Below is a small trained network, with its code and all its weights. Each question gives an input and a class and asks what happens when units are switched off, that is, made to give their printed mean instead of their output.

import numpy as np


def w(rows, s, z=0):
    codes = np.array(rows[::2]) - 128.0
    scale = np.full(codes.shape[1], s)
    scale[-1] = z or s
    return codes * scale


def f(y):
    return np.maximum(y, 0)


def log_softmax(a):
    a = a - a.max(-1, keepdims=True)
    return a - np.log(np.exp(a).sum(-1, keepdims=True))


def net(x, mask):
    res = np.array(x, float).reshape(1, 5) / 4 @ E
    y = f(res @ A[0][:, :-1].T + A[0][:, -1])
    res = res + np.where(mask, y, B[0][:, -1]) @ B[0][:, :-1]
    return log_softmax(res[-1] @ U[:, :-1].T + U[:, -1])


A, B = {}, {}
E = w([
[223,83,28],'x0',
[129,127,130],'x1',
[40,3,113],'x2',
[128,128,128],'x3',
[187,47,254],'x4',
],0.007)
A[0] = w([
[102,183,51,216],'n0',
[92,176,173,163],'n1',
[176,245,184,198],'n2',
[141,96,183,124],'n3',
[253,164,90,174],'n4',
[135,109,158,129],'n5',
[36,106,164,145],'n6',
[199,160,92,125],'n7',
[83,166,63,252],'n8',
[189,38,45,68],'n9',
[143,80,200,115],'n10',
[180,90,193,170],'n11',
],0.016,0.0043)
B[0] = w([
[155,235,92,228],'n0',
[148,67,72,188],'n1',
[133,3,35,250],'n2',
[155,157,187,174],'n3',
[250,202,207,246],'n4',
[135,143,166,154],'n5',
[61,221,160,194],'n6',
[169,178,179,199],'n7',
[75,212,3,221],'n8',
[155,13,48,218],'n9',
[127,167,218,189],'n10',
[182,38,211,200],'n11',
],0.024,0.012)
U = w([
[131,82,32,180],'0',
[154,192,170,166],'1',
[128,1,140,176],'2',
[175,104,153,2],'3',
[49,151,115,94],'4',
],0.0093,0.0062)

Each question gives the input, the list of numbers given to net, and the class t.
The units are the neurons (one row each of A and B). Each row of codes is followed by its name. A weight is (code - 128) times the scale printed after its matrix; where a second scale follows, it is the last column's (A, B and U).
mask holds one flag per neuron, in row order. A switched-off neuron (its flag False) gives its mean, the last column of its row in B, instead of its output. The means were averaged over made-up inputs and are rounded, as every weight is.
A unit's drop is (log p(t) with every unit on - log p(t) with that unit switched off) / (log p(t) with every unit on - log p(t) with every unit switched off).
The circuit of an input: a set's keep is (log p(t) with only the set's units on - log p(t) with every unit switched off) / (log p(t) with every unit on - log p(t) with every unit switched off). Starting from all 12 units, units are removed one at a time, each time the one whose removal leaves the highest keep (on an exact tie, the one counted first), for as long as the keep stays at least 0.8.
units of the circuit, in order: the units of the circuit, biggest drop first
most important unit: the unit with the biggest drop
k most important neurons: the k neurons with the biggest drops, biggest first
drop of u: that unit's drop, to one decimal
input [-2,0,-5,-6,7], class 2: most important unit -> n2
input [6,7,-8,2,1], class 3: units of the circuit, in order -> n2; n4; n6
input [2,-3,5,2,8], class 2: 4 most important neurons -> n4; n11; n0; n9
input [1,2,-6,7,7], class 3: 3 most important neurons -> n4; n9; n10
input [-8,2,5,-1,0], class 4: units of the circuit, in order -> n4; n6
input [2,3,-6,0,8], class 3: units of the circuit, in order -> n4; n2; n11; n9
input [1,-8,-7,0,7], class 3: 2 most important neurons -> n4; n9
input [2,3,5,-3,8], class 2: 4 most important neurons -> n4; n11; n0; n9
input [0,3,8,-3,-8], class 4: 2 most important neurons -> n2; n6
input [4,-8,-8,-6,2], class 3: units of the circuit, in order -> n2; n4
input [-7,7,-1,8,0], class 0: 3 most important neurons -> n11; n1; n4
input [1,6,-4,-3,2], class 3: 2 most important neurons -> n9; n4
input [5,-6,-7,-4,7], class 3: units of the circuit, in order -> n4; n2; n11
input [-3,6,-6,-8,-7], class 0: units of the circuit, in order -> n2
input [-1,3,-7,1,-8], class 0: 2 most important neurons -> n2; n8
input [-6,7,0,-2,-1], class 0: 3 most important neurons -> n1; n4; n10
input [0,-8,5,4,2], class 1: 3 most important neurons -> n2; n6; n1
input [0,2,-4,-3,2], class 2: 2 most important neurons -> n2; n0
input [2,-5,7,7,7], class 2: 2 most important neurons -> n4; n9
input [0,-2,5,-1,-8], class 4: most important neuron -> n2
input [-3,-4,2,8,-2], class 4: 3 most important neurons -> n4; n2; n9
input [0,6,7,-2,6], class 1: 2 most important neurons -> n2; n6
input [-1,1,3,3,2], class 1: drop of n6 -> 0.1
input [-3,-4,3,-3,-5], class 4: drop of n2 -> 0.2
input [5,7,3,-2,8], class 2: drop of n9 -> 0.2
input [-4,-3,-8,-8,5], class 2: drop of n2 -> 0.3
input [-8,3,6,0,-5], class 4: most important unit -> n6
